Below are the code and all the weights of a small trained network. Each question names an input and a class and asks about switching units off, where a switched-off unit gives its printed mean instead of its output.

import numpy as np


def w(rows, s, z=0):
    codes = np.array(rows[::2]) - 128.0
    scale = np.full(codes.shape[1], s)
    scale[-1] = z or s
    return codes * scale


def f(y):
    return y / 2 * (1 + np.tanh(0.7978845608 * (y + 0.044715 * y**3)))


def log_softmax(a):
    a = a - a.max(-1, keepdims=True)
    return a - np.log(np.exp(a).sum(-1, keepdims=True))


def net(x, mask):
    res = np.array(x, float).reshape(1, 5) / 4 @ E
    y = f(res @ A[0][:, :-1].T + A[0][:, -1])
    res = res + np.where(mask, y, B[0][:, -1]) @ B[0][:, :-1]
    return log_softmax(res[-1] @ U[:, :-1].T + U[:, -1])


A, B = {}, {}
E = w([
[106,119,160,130,121,145,132,226,102],'x0',
[101,111,101,116,166,175,136,103,195],'x1',
[130,156,118,175,60,136,57,108,169],'x2',
[126,124,126,64,123,74,134,118,91],'x3',
[3,104,73,178,101,164,167,137,98],'x4',
],0.0069)
A[0] = w([
[58,130,124,197,52,140,107,106,133,177],'neuron 0',
[69,121,122,69,125,113,146,138,84,89],'neuron 1',
[120,131,123,155,139,168,111,61,252,145],'neuron 2',
[49,120,126,206,132,186,167,159,111,183],'neuron 3',
[102,131,131,113,119,153,105,131,208,154],'neuron 4',
[123,131,124,147,118,128,123,94,152,185],'neuron 5',
[111,127,132,133,122,121,130,104,117,208],'neuron 6',
[136,130,126,116,151,122,144,86,128,159],'neuron 7',
[136,127,126,147,155,139,146,83,145,236],'neuron 8',
[157,137,138,136,76,80,96,44,98,212],'neuron 9',
[115,129,128,134,120,120,131,103,117,208],'neuron 10',
[29,117,129,121,126,149,155,167,85,249],'neuron 11',
[118,121,125,68,195,118,183,68,120,144],'neuron 12',
[120,130,121,131,121,121,130,104,115,196],'neuron 13',
],0.017,0.0019)
B[0] = w([
[71,151,126,152,109,167,49,113,38,242],'neuron 0',
[88,123,163,75,104,104,155,140,143,186],'neuron 1',
[110,95,157,78,110,189,110,98,252,242],'neuron 2',
[162,135,62,226,144,157,197,173,145,254],'neuron 3',
[101,85,77,82,162,148,85,176,162,171],'neuron 4',
[99,126,120,120,112,145,118,90,150,161],'neuron 5',
[85,122,93,130,125,129,149,84,128,146],'neuron 6',
[121,96,108,135,167,138,153,102,118,159],'neuron 7',
[136,129,173,163,115,172,150,82,146,168],'neuron 8',
[179,161,92,136,124,53,98,75,144,239],'neuron 9',
[85,122,93,130,128,125,146,83,129,148],'neuron 10',
[77,136,107,153,80,97,226,177,140,246],'neuron 11',
[128,97,161,90,192,147,157,85,60,206],'neuron 12',
[86,117,90,128,130,122,147,82,128,146],'neuron 13',
],0.029,0.0091)
U = w([
[121,97,141,96,126,162,94,96,196,115],'0',
[125,135,99,186,125,139,169,164,114,115],'1',
[108,99,109,127,125,150,103,181,152,85],'2',
[199,166,102,129,129,72,106,111,135,131],'3',
[98,163,104,150,105,133,67,100,76,90],'4',
[88,125,148,79,95,72,153,148,123,117],'5',
[141,99,172,88,189,126,137,100,66,118],'6',
[227,158,214,115,129,109,71,254,108,253],'7',
],0.0087,0.0044)

Each question gives the input, the list of numbers given to net, and the class t.
The units are the neurons (one row each of A and B). Each row of codes is followed by its name. A weight is (code - 128) times the scale printed after its matrix; where a second scale follows, it is the last column's (A, B and U).
mask holds one flag per neuron, in row order. A switched-off neuron (its flag False) gives its mean, the last column of its row in B, instead of its output. The means were averaged over made-up inputs and are rounded, as every weight is.
A unit's drop is (log p(t) with every unit on - log p(t) with that unit switched off) / (log p(t) with every unit on - log p(t) with every unit switched off).
The circuit of an input: a set's keep is (log p(t) with only the set's units on - log p(t) with every unit switched off) / (log p(t) with every unit on - log p(t) with every unit switched off). Starting from the 12 units with the biggest drops (on a tie, the unit counted first), units are removed one at a time, each time the one whose removal leaves the highest keep (on an exact tie, the one counted first), for as long as the keep stays at least 0.8.
circuit, biggest first: the units of the circuit, biggest drop first
top k neurons: the k neurons with the biggest drops, biggest first
drop of u: that unit's drop, to one decimal
input [8,8,8,6,0], class 2: circuit, biggest first	neuron 4; neuron 9
input [8,6,-7,1,-2], class 5: circuit, biggest first	neuron 1; neuron 3
input [-8,-2,5,-5,7], class 4: top neuron	neuron 0
input [-3,8,-1,7,-4], class 6: top 2 neurons	neuron 12; neuron 7
input [-6,-6,-4,-8,-5], class 3: top 3 neurons	neuron 2; neuron 0; neuron 9
input [0,-5,0,4,0], class 3: top 3 neurons	neuron 0; neuron 11; neuron 2
input [2,-7,2,-7,-1], class 4: circuit, biggest first	neuron 11; neuron 2
input [4,5,8,3,4], class 2: circuit, biggest first	neuron 4; neuron 2; neuron 3
input [-4,-6,-2,0,-4], class 3: top 2 neurons	neuron 9; neuron 0
input [3,5,7,4,4], class 2: top 2 neurons	neuron 4; neuron 2
input [-2,4,7,-3,6], class 2: circuit, biggest first	neuron 3; neuron 2; neuron 0; neuron 4
input [-5,1,3,8,2], class 3: top 3 neurons	neuron 9; neuron 0; neuron 2
input [1,7,-3,6,3], class 5: top 2 neurons	neuron 1; neuron 11
input [-4,-8,5,-5,7], class 4: circuit, biggest first	neuron 0
input [-4,-8,-6,-3,1], class 6: top 3 neurons	neuron 3; neuron 11; neuron 2
input [-2,-3,8,-1,-1], class 4: top 2 neurons	neuron 0; neuron 9
input [-7,-5,-4,4,6], class 5: top 3 neurons	neuron 1; neuron 11; neuron 3
input [6,-5,3,6,-5], class 3: top 2 neurons	neuron 9; neuron 0
input [4,-2,8,8,-4], class 3: drop of neuron 9	0.1
input [-4,2,-6,-3,-1], class 6: drop of neuron 2	0.0
input [4,-8,5,6,-4], class 3: circuit, biggest first	neuron 9
input [6,-5,6,-4,-3], class 4: drop of neuron 3	0.2
